(in the rows, 128 means zero)
Rows lie near named flat spaces through zero. A row that begins with a name and a colon came from that space; any other row is followed by the name of its block's space that it lies nearest.
hr-pr: [107 136 107 132 113 144 113 112 141 122 140 144 140  98 150 126 133 131
 155 131 143 124 114 142]
cg-tp: [151 119 136 113 156  93 157 171 184 151 119 143 122 139  88 144 170 128
  95 145 123 122 141  89]
cg-tp: [130 102 118 140  79 159 110 123 127 151 133 198 144 145 132 114  95 126
 108 135 135 152  87 116]
sf-lq: [ 90  92 160 121 158 145 150 157 112 189 167 219 212 157 119 100  53 147
 169 148 127 109  63 139]
mz-lp: [ 82  93 118 129 121 158 151 116 210 162 159 150 164  87 116 111 110 125
 145 117 179 139 160 137]
mz-lp: [152 149 118 147 144 124 153  92 120  67  74  91  54 106 113 137 131 147
 122 115 112 116 158 148]
mz-lp: [ 78  76 116 106  23 152 105  97 154 122 143 159 135 169 166  91 100 101
 131  85 159 145 131 104]
cg-tp: [135 122 120 110  96 115 162 112 128  91  91 146  82 150 132 149 134 137
 115 128 133 117 120 108]
hr-pr: [156 124 112 146 161 166 149 126 122  98 137 149 156  59  97 182 104 119
 138 147 153 142 122 148]
tj-ld: [118 126 170 161 225 118 102 184  88 135 153 105 197 137  44 128  95 160
 158  97  98  87 147 177]
mz-lp: [119 176 123 126 154 111 123 135  74 109 117  64 106 121 120 173 148 153
 130 117 148  81 154 163]
sf-lq: [121  85 143 129 126 119 189 117 209  93 119 176 152 129 100 136 134 149
 142 143 131 160 131 108]
cg-tp: [ 90 141 153 119 131  96 121  88 114  60 135  67 140 138 183  97 153 142
 214 107  84 131 130 148]
hr-pr: [123 106 149 122  83 103  85 137 130 123 137 128 146 193 144  94 148 118
 124 109  92 154 118  97]
tj-ld: [148 124  98 167 105 153  70 135 173 117 122 186 136 128 115 105 131 113
  89 146 124 151 123 124]
tj-ld: [136 126 122 121  84 151 138  91  98  94 136  76 125 115 157 168 121 100
 112 127 169 176 157 129]
tj-ld: [130 126 109 134 121 126 101 134 183 122 126  99 109 117 114 115 158 103
 101 109 140 130 184 120]
hr-pr: [103 130 140 127 161 129 158 124 140 189 136 208 148 115 153  76 104 168
 185 161  92 107  47 138]
mz-lp: [ 62  82 119 132  67 139  89 160 205 153 147 202 178 209 100  96 105 129
  82 115 187 115 159 118]
cg-tp: [108 131 109 116 179 149 139 134 180 180 159 126 138  58 137  97 119  98
 157 132 150 102 148 141]
sf-lq: [132 109 102 108  99 125 126 139 174 143 119 131  89 103 102 137 158 112
 110  87 145 107 151  97]
sf-lq: [155 141 132 110 156 105 148 154 112 142 111  98  93 134 107 151 145 121
  99 126 125 104 145 113]
hr-pr: [114 140 127 125 133 100  77 135 160 165 115  74  70 159 142  37 152 108
 111  83  87  96 178 120]
mz-lp: [128 143  92 149  85 174 119 116 136 201 130 182 118 112 148 128 107 134
  69 172 180 151 104 135]
hr-pr: [115 137 127 113 108 117 106 137  72  82 136  99 143 139 126 179 142 134
 152  99 141 102 124 137]
mz-lp: [101  58 141  83 125 148 150 127 113  78 162  80 157 104  96 150  75  71
 182  35 158 106 184 124]
tj-ld: [100 106 126 111 123 146 129 126 113 100 144 110 144 131 123 136  88 101
 144  95 162 104 160 141]
sf-lq: [191 146 139  92 150  85 159 183  97 124 112 138 120 178 124 195 165 104
  66 193 125 130 104  74]
tj-ld: [125 154 157 134 155 117 129 128  74 157 148  96 159 129 151 129 131 153
 156 147 105 143 100 148]
cg-tp: [122 153 133 134 141 117 143 116 127 147 117 195 131 140 173  95 130 165
 158 186  91 124  49 132]
mz-lp: [106 127 155 148 154 114 110 124 138 101 131  69 142 161 116  91 121 132
 134 105 111 134 188 154]
hr-pr: [ 98 126 124  92 106 140 128 104  78 120 161  66 135  81 161 154 126 110
 191  75 151 112 131 140]
hr-pr: [106 162 122  80 102  84 145 123  79  94 120  88 101 116 158 194 194 161
 182 104 134  78  97 121]
hr-pr: [115 111 144 136  87 129 130 125 142 159 130 182 152 193 149  99 110 143
  97 164 130 166 100 112]
cg-tp: [104 125 159 123 195  96 198 164 199 209 131 147 146 141  86 115 139 174
 114 162 140 110 147 126]
cg-tp: [ 99  97 120 128  82 172 103  88 133 127 171  79 154  85 152 112 102  88
 155  78 161 169 169 141]
hr-pr: [113 128 125 107 141 143 103 124  77 148 163  95 139  73 148 117 113 107
 198  77 112  97 107 144]
tj-ld: [115 126 116 134 168 139 100 146 182 145 147 133 143 115 128  75 115  89
 129 133 129 110 163 137]
tj-ld: [159 113 127 110 130 123 118 145 133 158 123 137  98 139 134  92 123  85
 106 120  96 125 121  91]
tj-ld: [176 135 105 167 120 164  86 156  99 131 106 225 133 176 111 128  76 111
  43 190 133 137  88 127]
mz-lp: [135 169 149 172 173 124  78 155  99 183 145  88 159 156 121 102 129 144
  88 159 113 147 147 161]
mz-lp: [132 118 131 116  76 134  64 139  64 161 155 107 138 140 144 121 130 106
 134  77 108 135  99 111]
mz-lp: [176  88 129 119 137 139 136 148 130 136 132 168 131  92  92 137 118 100
 137 107  95 138  93  92]
cg-tp: [102  91 141 158 126 126 168 130 192 104 111 236 171 147  72 134 114 200
 148 144 127 130  92 135]
tj-ld: [ 94 165 148 101 168  66 152 147 148 204 122 135 105 140 156  83 185 187
 176 140  79  70  80 120]
sf-lq: [150 175 126 170 121  98  75 141 125 118  99  98 104 169 116 130 185 162
  70 147 106 142 147 136]
cg-tp: [153 132 119 113 101 115 151 120 109  92  92 115  75 144 123 167 142 126
  95 124 138 122 137 108]
cg-tp: [ 98 125 125 129 137 147 134 124 131 169 135 172 135 132 142  89  84 137
 141 138 136 103 106 145]
cg-tp: [167 121 113 107  99 114 125 131 143  93 117 107  98 117 129 160 174  91
 107 119 124 147 140  85]
sf-lq: [107 100 151 123 161 127 148 184 133 213 145 167 161 160  63 125  88 150
 102 116 150  89 131 128]
sf-lq: [146 157 123 122 166 118 146 110 102 133 102  37  50  78 119 127 141 127
 134  86 112  96 174 145]
hr-pr: [162 141 112 107 118 136 143 124  91 138 131  97 102  74 135 183 149 110
 125 123 143 134 116 113]
tj-ld: [125 135 138 131 142  94 141 132 164 137 118 107 114 110 104 129 182 167
 147 109 102 123 135 123]
sf-lq: [ 98 100 126  64 164 125 157 116 118  76 131  45  81 104 137 102  85  54
 187  42 135  49 204 130]
sf-lq: [116 134 119 115 115 140  88 113 102  80 150 124 154 141 193 103 110  79
 162 141 121 132 114 133]
sf-lq: [130 132 121 129 140 137 117 131 135 148 138 119 127 111 134 113 124 111
 124 129 130 128 138 131]
tj-ld: [100 114 106 102  72 148 125 117 103  84 125 104 111 154 133 166  99  97
 101  95 200 103 176 131]
mz-lp: [169 211 120 173 172 113  96 138  69 156  95  85  81 113 118 148 167 177
  86 161 102 115 120 165]
sf-lq: [ 99  98 130 148  66 130 134 119 154 129 119 199 151 147  93 146 135 195
 135 110 138 141  90 125]
hr-pr: [ 77 152 122 117 147 135 157 113 106 151 132 144 129 108 151 127 104 168
 178 133 152  73 101 167]
[ 97  84 133  93 158 141 162 142 153 165 149 141 134 103 105 100  79 102
 165  82 142  79 145 125]
sf-lq
[116 135 130  98 132  90 145 117 132  88 123  96 110  91 139 147 185 147
 203  90  97  98 112 119]
mz-lp
[111 119 120  89  92 148 146 121  84 123 146 136 142 144 168 160  92  95
 127 139 180 122 115 120]
mz-lp
[136 138 125 169 119 135 132 115 133  75 116  95 143 109  80 196 151 167
 103 128 163 163 170 157]
tj-ld
[119 169 135 129 137 135 149 115  95 137 131 131 147 184 196 128  98 123
  86 226 166 154 122 147]
mz-lp
[134 170 121 127 168 117 108 129  96 114 122 131 117 118 167 107 136 127
 164 155  90  94  90 145]
cg-tp
[140 111 129 144 126 135 162 130 181 172 128 191 145 100 104 135 142 161
 121 157 128 163  93 113]
sf-lq
[133 109 137 134 120 126  90 132 149 148 139 121 131 145 135  70 128 101
 125 107  92 147 137 111]
hr-pr
[ 86 106 131  96 164  85 196 129 228 151 105 214 101  98 118  76 159 182
 219 113  78  57  73 106]
tj-ld
[136 178 106 128 185 105 123 146 129 152  95 106  58 100 114 115 156 146
 124 121 110  50 140 146]
hr-pr
[119 120 142  82 197 125 163 127 104 115 140  94 116 107 156  90  82  76
 192 110 103  77 138 133]
sf-lq
[164 152 118 166 142 136 111 112 112  52 128  84 149  62 102 198 170 143
 146 131 125 168 139 154]
cg-tp
[ 75 172 133 170 191 114 112 150 156 154 137 188 186 131 117 103 138 212
 172 176 118  83  88 186]
tj-ld
[ 87 112 146 170 138 136 126 139 151 203 130 167 151 134  65  95 103 206
 130  97 126 111 122 162]
sf-lq
[158 168  69 133  98 154  55 133  95 119 132  92  93  63 136 173 167  91
 104 107 155 111 137 134]
hr-pr
[150 132 133 127 166 138 145 140 101 171 126 122 110 110 112 123 100 120
 115 129 121 114 126 132]
hr-pr
[153 141 167 114 197 123 131 159  40 126 161  63 176 146 133 151  93  90
 133 148 118 134 139 142]
mz-lp
[123 146 127 134 152 121 173 115 160 137 115 162 124 110 139 129 140 163
 142 174 128 129 103 136]
tj-ld
[107 108 139 133 116 130 107 143 151 143 146 145 164 169 124 100 112 119
 113 129 136 139 141 124]
mz-lp
[130 149 101 137 111 136 103 109 189 155 134 148 118 108 186  80 160 105
 117 173 123 160 119 116]
tj-ld
[121  88 158 138 111 130  92 134 142 154 149 143 164 182 135  54  98 105
 124 113  89 166 127 111]
hr-pr
[167 148 110 138 147 151  96 144 108 155 152  72 131  72 116 160 142  87
  95 128 149 150 160 133]
cg-tp
[137 132 139 141 159 111 113 158 133 121 128 140 151 141  97 132 141 142
 128 134 107 118 123 131]
cg-tp
[129 123 156 124 118 133 103 129  39 146 155 129 168 147 154 120  98 131
 167 117  90 141  66 132]
tj-ld

Rows lie near named flat spaces through zero. A row that begins with a name and a colon came from that space; any other row is followed by the name of its block's space that it lies nearest.
ppfl: [156 119 131 160 103 149 132 112  99 131  80  55  97  91 137 134  96 115
 110 135 134 113  73 132]
gfgj: [121 104 128  89 160 122 139 141 132 150 128 161 107 119 171 130 112 123
 155 119 114 144  95 145]
hpnb: [ 80 134 166 122 152 171 155 118 176 141 135 179 104 164 121 134  70 120
  94 141  92 192 118  98]
hpnb: [105 135 129 123 192 126 188 129 145 116 140 195 121 150  93 147 115 111
 128 130 120 163 130 131]
tqbp: [ 98 151 113 140 115 139 167  94 152 177  79 133 121 179 116 125 133  78
 154 102 142 127 131 166]
tqbp: [143 163  80 152 143 108  87 113 137  98  91 158 140 125  85 138 129 106
 128 101 112 175 163 142]
hpnb: [140 142 122 140  66 147 121  86  95 121 107 137 137 138 122 155 132 134
 134 127 166 103 162 126]
tqbp: [160 177 124 139 126 118  99 164 170 141  97  91 122 141  95  94 126 110
 107 119 150 133  71 134]
ppfl: [ 76  99 124 117 164 141 153 114 156 153 124 204 102 136 166 144  78 118
 135 104  80 201 110 136]
gfgj: [170 166 148 121 120 135 110 135 120  96 134 130 120 126  86 137 119 140
  95 159 157 123 126  90]
gfgj: [117  92 172 133  85 189 100 137 116 105 138  80 148 103 173 127  92 176
 104 156 111 115 118 114]
hpnb: [115 142  92 146 210  74 183 136 153 136 132 157 115 142  75 121 152  82
 135 105 112 157 125 145]
tqbp: [136 100  95 138 168  93 124 156 122 115 133 137 130  89 146 127 129 136
 138 102 109 147  96 151]
qqrz: [155 152 109 126 107 112   3 171 154  83 144 124 179 109 124 100 144 170
 111 116 107 154 162 117]
gfgj: [152 181 106 111  87  91  81 107 135 155 120 135 128 162 100 113 178 106
 142 117 158 109 180 114]
qqrz: [154 132 153  77 111 118 107 131 111 142 156 134 104 124 147 126 138 142
 131 155 147 102 132  90]
tqbp: [109 103 124 126 149 128 136 141 133 120 144 158 137 120 148 133 118 143
 133 118 110 149 121 137]
qqrz: [117 141 146 116 182 173 151 126 151 106  91 159 112 135 109 145  70 103
 121 143 101 180 109 141]
bfhg: [190 140 136  71  30 111  11 120  94 154 136 113 103 101 187 118 140 163
 131 139 159  95 137  76]
bfhg: [186 152 105 135  60 140 105  77  71 144  36  50 107 109 132 141 138  88
 160 127 177  68 125 161]
tqbp: [ 87  96 138 119  95 129 189  81 112 190 147 180  89 153 172 152 119 126
 141 116 142 124 123 110]
bfhg: [104  84 122 144 194 138 139 176 133  55 166 172 179  93 135 144 106 176
 122 122  88 169 125 152]
gfgj: [116 121 112 118 124  99 101 128 140 160 134 106 131 132 147 100 162 115
 149 112 106 121 153 136]
bfhg: [108 126 122 167 163 126 112 136 155 100 138 117 136 115  99 117 112 127
  90 127  73 179 141 112]
ppfl: [150 160  81 163 134  61 142 151 138 128 147 152 145 143  76 119 179 127
 125  92 174 117 118 135]
tqbp: [ 74  64 131 135 140 136 199 145 133 167 144 131 138 133 192 124 126 139
 160 101 124 111  78 176]
gfgj: [140 148 124 131 119  99 118 105 116 133 144 112 117 134  95 122 162 113
 119 141 129 113 177  94]
qqrz: [147 121 109 151  83 186 103  73  85 103  37 126 115  92 155 177  63 119
 137 117 127 152 116 160]
hpnb: [154 164 134 127 116 129 140  90 111 149  87  78  93 140  91 127 139  78
 128 150 147  98 141 118]
gfgj: [124 102 144 124 123 164 151 144 116 109 128 150 141 117 159 149  96 159
 133 130 144 124  89 147]
qqrz: [163 133 136  90  77 122  88 104 101 163 115 122  83 114 167 132 120 127
 134 137 147 112 115  97]
ppfl: [134 114  87 171  97 103 103 107 124 156  97 133  89  97 156 135  96 122
 109  83 114 173  76 122]
bfhg: [115 150 118 168 129 122 122 107 154 144 107  94 111 140  92 111 123  94
  98 121  99 157 136 113]
gfgj: [ 87  91 108 150 144 145 207 111 118 136 108 178 135 136 152 162 107 122
 159  95 135 139 103 182]
ppfl: [105 149 151 120 161 122 150 140 159 122 172 144 139 164  83 113 149 124
 110 150 119 133 165 100]
hpnb: [192 189 128 121 175  68 137 156 121 105 152  76 121 132  30 102 196  98
 111 166 166  77 147  98]
bfhg: [130 153 162  83 138 180 131  85 126 148  62  80  96 147 123 126 108  66
 153 169 109 116 157 140]
hpnb: [120 143 130 140 128 149  82 138 163 106 122 159 135 129 120 128  86 143
  94 121  98 191 123 111]
tqbp: [104 103 137 129 148 151 134 146 132 101 141 128 165 123 141 128 126 148
 138 132 107 129 144 151]
qqrz: [ 95  98 139 135 183 140 237 134 124 142 124 112 128 141 127 133 133 102
 156 133 135  97  96 175]
gfgj: [130 148 112 125  92 116 105 115 131 147 120 131 141 150 126 121 156 122
 145 113 148 111 157 135]
hpnb: [141 136  90 164  85 109  59 117 136 148  87  75 126 110 140 104 133 114
 121  94 109 142 122 137]
ppfl: [116 105 131  97  57 141  39 129 116 109 171 169 181 124 188 132 144 198
 143 121 123 122 198 112]
hpnb: [137 110 114 129 110 113 126 137 102 117 145 130 154 115 146 134 156 153
 148 118 151  95 137 143]
ppfl: [178 196 116  93 155  94 125  92 129 174  64  95  54 145  75 114 144  34
 143 143 140 122 129 118]
qqrz: [118 122 113 135 159 136 110 156 136  78 129 123 191 122 116 122 148 141
 148 122 109 128 167 171]
ppfl: [142 129  84 141  67  97  74 120 118 137 128 173 138 120 156 138 138 156
 135  82 152 140 130 127]
bfhg: [147  91 147 111 183 139 123 160  96  62 156 110 142  70 138 139 114 159
 123 165  97 126 130 123]
qqrz: [159 115 142  67 103 105 101 138  92 145 159 109 127 115 169 117 173 147
 164 149 155  63 149 118]
tqbp: [ 98 144 139 106 130 134 165 113 166 188 116 177  92 177 136 125 108  98
 134 115 135 154 100 126]
bfhg: [148 142 140 142 148 105 171 123 108 123 149  87 109 127  78 124 156 110
 108 158 146  92 135  98]
gfgj: [137 129 140 112  55 166 142 105  90 120 124 180 149 147 152 170 122 165
 149 129 199  87 137 137]
qqrz: [178 127 138 105  42  96  71 127  98 173 153  98  86 104 175 115 141 160
 111 133 170  86  91  71]
tqbp: [142 153 120 113 180 128  99 145 145  93 106 122 144 123  95 119 130 107
 136 137 101 150 152 147]
bfhg: [ 97 130 141  97  96 111 132 127 171 217 149 164  91 174 170 103 128 121
 131 106 136 139  94 105]
qqrz: [133 130 130  95 151 124 102 150 135 113 136 128 151 127 132 115 148 131
 151 136 117 120 154 143]
bfhg: [120 128 126 105  91 120  73 143 150 140 159 184 142 140 163 122 127 167
 126 109 130 151 136 109]
ppfl: [144 176 114 155 161  92 176 119 148 154 108 122  83 153  57 121 134  73
 104 124 148 140  95 113]
ppfl: [123 115 101 144 174  86 147 168 138 114 156 131 158 121 115 113 165 135
 140 107 124 122 122 155]
[123 125 107 127 185 126 125 148 141 101 105 119 156 118 117 120 136 109
 154 118  98 142 140 177]
tqbp
[183 118  57 172 114  38 144 126  90 182  89  69  77  82 140 116 163  92
 146  74 168  93  40 156]
tqbp
[ 84 125 150 144 133 146 131  91 165 164 130 153  69 141 131 129  67 108
  76 131  66 209 118  70]
ppfl
[183 178 152  89 143 125  96 125 117 115 110  71 104 124  81 113 146  95
 121 179 136  98 154  99]
tqbp
[125 168 120 139 124 141 120  98 153 143  82 142 105 154  97 132 103  89
 116 120 120 168 131 125]
gfgj
[170 130 176  76 200 108 111 197 146 136 150  17  96  95 125  66 144 110
 115 184 100  93  75 106]
hpnb
[110 128 167  96 141 165 116 132 139  98 157 158 144 140 126 135 110 150
 116 163 106 144 170 102]
tqbp
[198 117 136  72  44 127  28 129  63 114 134 100 132  77 194 135 144 180
 149 149 166  68 143 106]
qqrz
[125 116  73 158 172  62 114 157 151 147 124 101 129 106 129  93 159 105
 140  82  93 150 103 160]
hpnb
[109 130 154 113 176 154 185 115 135 139 106 103 107 145 111 127 117  84
 139 155 110 122 128 142]
bfhg
[129 143 114 133  85 116 144 109 129 177 107 131 113 156 136 126 143 111
 144 104 169 105 109 139]
bfhg
[ 93 113 141 158  58 158 160  97 121 155 134 125 142 159 148 138 129 145
 125 119 156 100 136 127]
tqbp
[142 149 152  78  98 187 154  93 104 135  73 170 114 156 143 168  96 112
 166 145 180 105 125 155]
ppfl
[ 78 136 122 159 122 123 161 101 164 162 141 172 117 173 109 129 121 113
 108 106 114 167 142 110]
hpnb
[140 175 162 118 177 149 201 105 140 148  86  96  72 160  61 129 109  55
 114 169 141 122 103 118]
ppfl
[120 116 132 122 131 134 123 132 128 123 135 131 137 124 141 128 126 137
 133 129 118 130 135 132]
ppfl
[119 102 134 167  75 132 130 156 134 138 156 116 145 122 160 120 118 180
 100 107 155 115  68 121]
tqbp
[149 106  79 153 144  89 121 135 113 141  92  99 108  83 151 124 127 109
 145  90 116 138  75 164]
ppfl
[169 149 188  92  59 193  61 133 114  98 129 115 127 118 146 138  83 177
  92 179 156 113 119  78]
gfgj
[145 126 144 130 117 129 116 155 129 122 143  96 132 115 133 114 128 150
 110 139 140 110  97 116]
tqbp
[130 120 103 118 119 153 128  80 109 161  35 112  96 117 166 145  98  75
 175 106 116 138 112 184]
qqrz
[139 110 109 137  91 117  66 110 115 144 110 104 106  91 170 123 112 132
 121 111  99 149 121 115]
ppfl
[140 122 160 116  88 176 112 114 102 115 111  90 131 118 148 138 109 142
 126 158 139  98 134 122]
ppfl
[150 115 131 114  95 151  94 111  98 129  91  90 117  99 166 135 111 128
 143 135 127 111 121 138]
ppfl
[161 108 132 108  69 124 129 105  85 186  97  86  72 103 190 132 118 120
 146 126 165  83  66 126]
qqrz
[109 137  99 156 116 132 110 146 166 140  93 119 164 148 133 107 133 120
 144  85 127 140 111 182]
gfgj
[112 154 193 116  83 187 121  96 138 126 146 123 117 164 107 134 100 139
  82 181 129 128 169  62]
ppfl
[173 159  79 154  21  92 111 104  91 154 104 141 143 145 127 143 175 141
 151  83 230  67 122 146]
bfhg
[129 146 159 114 133 159 112 146 147 107 131 106 149 142 111 115 124 135
 117 155 124 121 142 123]
tqbp

Each name stands for a flat space through zero: a line, a plane or more. A row that begins with a name and a colon came from that space; any other row is followed by the name of the space it lies nearest, among the names in its block.
tn-jm: [110 120 124 111 138 105  74 138 145 121 124  99 161 134 111 143 142 136
 138 129 166 100 114 120]
tn-jm: [132 174 130 118 134 139 160 147 108 168 121 136 120 106 109 155  94 149
  79  83 107 117 165 145]
tn-jm: [ 96 136 174 100 167  79  79 163 120 116 150 152 153 101  76 149 140 102
 126  95 148 131 112 138]
qs-jj: [140 108  88 189  78 188 172 102 144 132 130 163 155 155 158 122 118 150
 137 160 113 106 113 133]
rp-tc: [115 109 116 159 105 138 144  85 114 135 154 123 127 144 150 127 164  99
 164 116 143 113 118 116]
rp-tc: [148  75 102 161 124 146 135 107 167  82 114 132 132 145 169  87 168 152
 171 161 132 128 122 148]
qb-sq: [ 76 153 106 116 151 158 123 120  99 155 128 156 120 129 136 176 111 123
 122 124 117 116 161 143]
tn-jm: [115 164 101 106 137 162 128 133 143 195  97 147 115 146 110 155  86 164
 102 106 114 110 181 139]
tn-jm: [105 178  95 131 175 175 136 134  99 144 112 106 130 101 139 210 123 136
  81  85  98  86 148 104]
qs-jj: [194 103  98 180 110 174 156 106 224 159  87 128 136 161 130  85 158 184
 147  68 122  89 133 102]
rp-tc: [139 127 109 135 125 150 150 130 114 109 125 128 115 130 147 133 113 131
 111 183 101 146 130 135]
qs-jj: [107 150 145 118 174 139  78 158 160 137 109 159 160 113  95 162 118 129
 116  77 119 109 104  92]
qs-jj: [185  98 151 125 106  83 160 138 158 100 112 109 114 115 139  44 142 176
 139 113 147 148 153 184]
qb-sq: [144 173 130 135 119 120 176 153  83 155 151 103 143  96  91 176 113 141
  58  88 122  97 151 152]
tn-jm: [158 101 150 132 103  96 122 125 150  89 119  93 140 118 154  73 142 138
 153 123 153 134  94 115]
tn-jm: [112 191 111 123 118 116 148 156  69 209 178 102 160 125  31 234 112 126
  43  97 143  66 165 152]
qb-sq: [146 179 128 106 120 137 110 163 153 169  86  93 159 115 104 153  70 175
  71  82 128  90 123  88]
rp-tc: [ 70 131 130  75 179 117  90 113 125 140 101 145  84 125 156 119 135 130
 170  96 142 143 188 161]
tn-jm: [105 122  96 128 145 141 102 109 146 171 134 128 126 166  97 160 160 123
 146 119 146  97 154 125]
rp-tc: [140 128 114 152 111 143 139 114 158 166 123 125 146 143 114 129 143 150
 133  75 143  86 136 121]
rp-tc: [113 145 169 124 188 119 145 158  97  95 143 187 113  74 117 144 135 103
 109  90  88 162 136 158]
qb-sq: [162  91 125 192 153 159 188 116 136  70 142 174 116 109 156 108 186 119
 144 122  83 146 120 152]
qb-sq: [151  87 130 126 121 132  87 127 186 109 112 148 122 172 122  83 125 118
 162 202 121 168  88  91]
rp-tc: [111 128  70 137 101 180 147  89 135 163  99 122 115 161 179 129 109 167
 144 145 131 101 170 143]
tn-jm: [179 123 121 161  82 153 191 104 124 113 117 100 107 124 184  86 116 137
 123 139 103 143 113 105]
qs-jj: [118 150 120 109 127 127  61 138 144 155 121  75 162 149  92 175 114 111
 111 135 149  94  81  43]
qs-jj: [141 109 162 147  91 113 129 125 135  74 119 119 161  97 182  75 119 130
 154 113 143 133  64 102]
qs-jj: [136  89  77 169 149 179 145 103 156 132 141 173 107 180 114 143 175 118
 150 186  98 134 149 145]
qs-jj: [112 124 106 117 126 121 161 121  92 140 147 142  98 138 125 133 132 139
 125 164 131 140 194 210]
qb-sq: [142 106 124 129 127 121 136 125 124  89 126 115 114 127 153 105 138 129
 137 174 124 151 126 142]
qs-jj: [ 97 135 126 137 121 145 103 130 127 123 127 144 168 123 138 151 110 125
 132 125 135 105  94 106]
rp-tc: [ 87 104  97 106 163 121  86 121 150 120 107 126 133 141 141 132 160 164
 166 128 166 101 176 183]
tn-jm: [126 133 145 108 114  70  79 150 140 149 144  77 179 130  67 144 142 137
 119  94 192  81 111 122]
tn-jm: [156 124 156 123 100  85 117 135 148 133 129  88 150 122 109  97 135 137
 131  88 165 113 105 111]
qb-sq: [127 154  99 138 136 159 158 152 102 118 121 131 145 107 134 173  99 162
  75 152 102 109 147 161]
qb-sq: [109 129 133  93 121 112  98 102 131 154 114  99  99 146 147 106 124 114
 162 117 153 137 139 102]
qb-sq: [122 160 119 140 131 160 122 145 158 146  86 129 180 101 140 151  99 185
 104  44 132  66 123 113]
qs-jj: [141 138 144 144 134 147 140 127 137 126 119 143 126 113 139 123 123 117
 124  91 102 134 104  90]
qs-jj: [149 138 138 118 142 120 160 152 113 130 138 155  99 120  98 127 115 131
  95 151  98 163 162 172]
qb-sq: [116 128 132 144  96 125 135  98 134 182 147 134 137 148 112 123 144 117
 155  67 159  97 133 118]
rp-tc: [ 90 161 159 112  95 109 117 123  81 156 152 126 143 114 127 146  89  91
 123 103 146 124 100  97]
rp-tc: [146 110 121 179 104 152 173 113 110  96 154 142 138 124 151 126 144 108
 129 156 106 133  95 123]
qb-sq: [147 114 140 137 129  95 163 133  91  77 151 100 121  96 145 114 159 124
 121 139 133 141 133 170]
rp-tc: [187 120 136 181 109 167 189 145 148  84 117 169 140 105 152  96 106 148
 101 146  71 151  90 123]
[ 55 124 102 105 133 148 119  79  91 135 118 141  91 139 203 127 124 117
 181 141 141 135 172 155]
rp-tc
[141 144  78 119 100 139 128 131 140 149  92  52 155 138 144 145 106 201
  98 133 159  68 158 142]
tn-jm
[164  76 150 151 128  69 126 110 149  62 135  54 144 102 158  71 223 133
 179  70 184 105 103 132]
tn-jm
[180 129 152 101 149 117 111 161 196 130  77 129 109 126 108  77 107 167
 116 106 110 156 134 113]
rp-tc
[ 71 129 147  97 210 113  85 123  90 103 150 148  87 112 125 166 171  55
 153 127 113 164 133 115]
qs-jj
[158 141 145 116  92 106 145 139 145 161 115 114 130 127 111  94  99 162
 112  95 143 123 144 140]
tn-jm
[137 146  71 184  85 212 247  91  93 188 143 188  94 151 152 147 101 152
 100 138  74 120 199 188]
qs-jj
[138 130 136 107 149 106 147 121 111 135 132 111  77 123 125 114 150 117
 129 113 123 153 171 151]
qs-jj
[116 147 111 113 130 156 115 113 145 160  90 115 116 137 156 129 104 148
 134  99 126 113 143  98]
qb-sq
[106 137 128 137 108 131 117 122 136 168 136 144 162 137 107 144 122 135
 134  83 154  89 125 126]
qb-sq
[107 146 123 101 129 103 129 151  71 116 151 109 130 114 113 165 106 125
  91 184 135 135 148 172]
qb-sq
[160 117 144 124 166 115 182 133 135 123 124 165  65 111 122  84 159 145
 130  93  98 171 200 202]
qs-jj
[150 148 125 142  97 138 184 133  92 132 139 122 122 114 136 133  97 135
  88 146 105 135 135 144]
tn-jm
[144 137 147 137  94 156 159 116 132 127 104 155 111 118 179  82  78 130
 133 123  96 160 105  97]
rp-tc
[102 143 126 116 157 131 140 138 109 158 144 180 110 128  93 156 126 125
 115 118 114 136 180 182]
tn-jm
[167 102 159 167  97 134 135 143 146  59 132 149 162 113 151  88 112 110
 131 176 102 161  34  82]
qs-jj
[110 121 141  87 144 109  97 114 132 128 110 119  86 137 151  97 128 113
 163 134 137 162 143 118]
rp-tc
[120 135 170 101 163  76  90 160 138 107 121 115 153  86 106 123 145 139
 128  56 158 114 123 138]
tn-jm
[147 135  97 136 131 171 147 125 147 115  81 109 122 121 179 121 107 173
 115 131 104 117 138 119]
qb-sq
[120 135  98 196  77 154 172  89  99 181 185 116 173 146 104 183 166 105
 123  78 153  52 113 112]
rp-tc
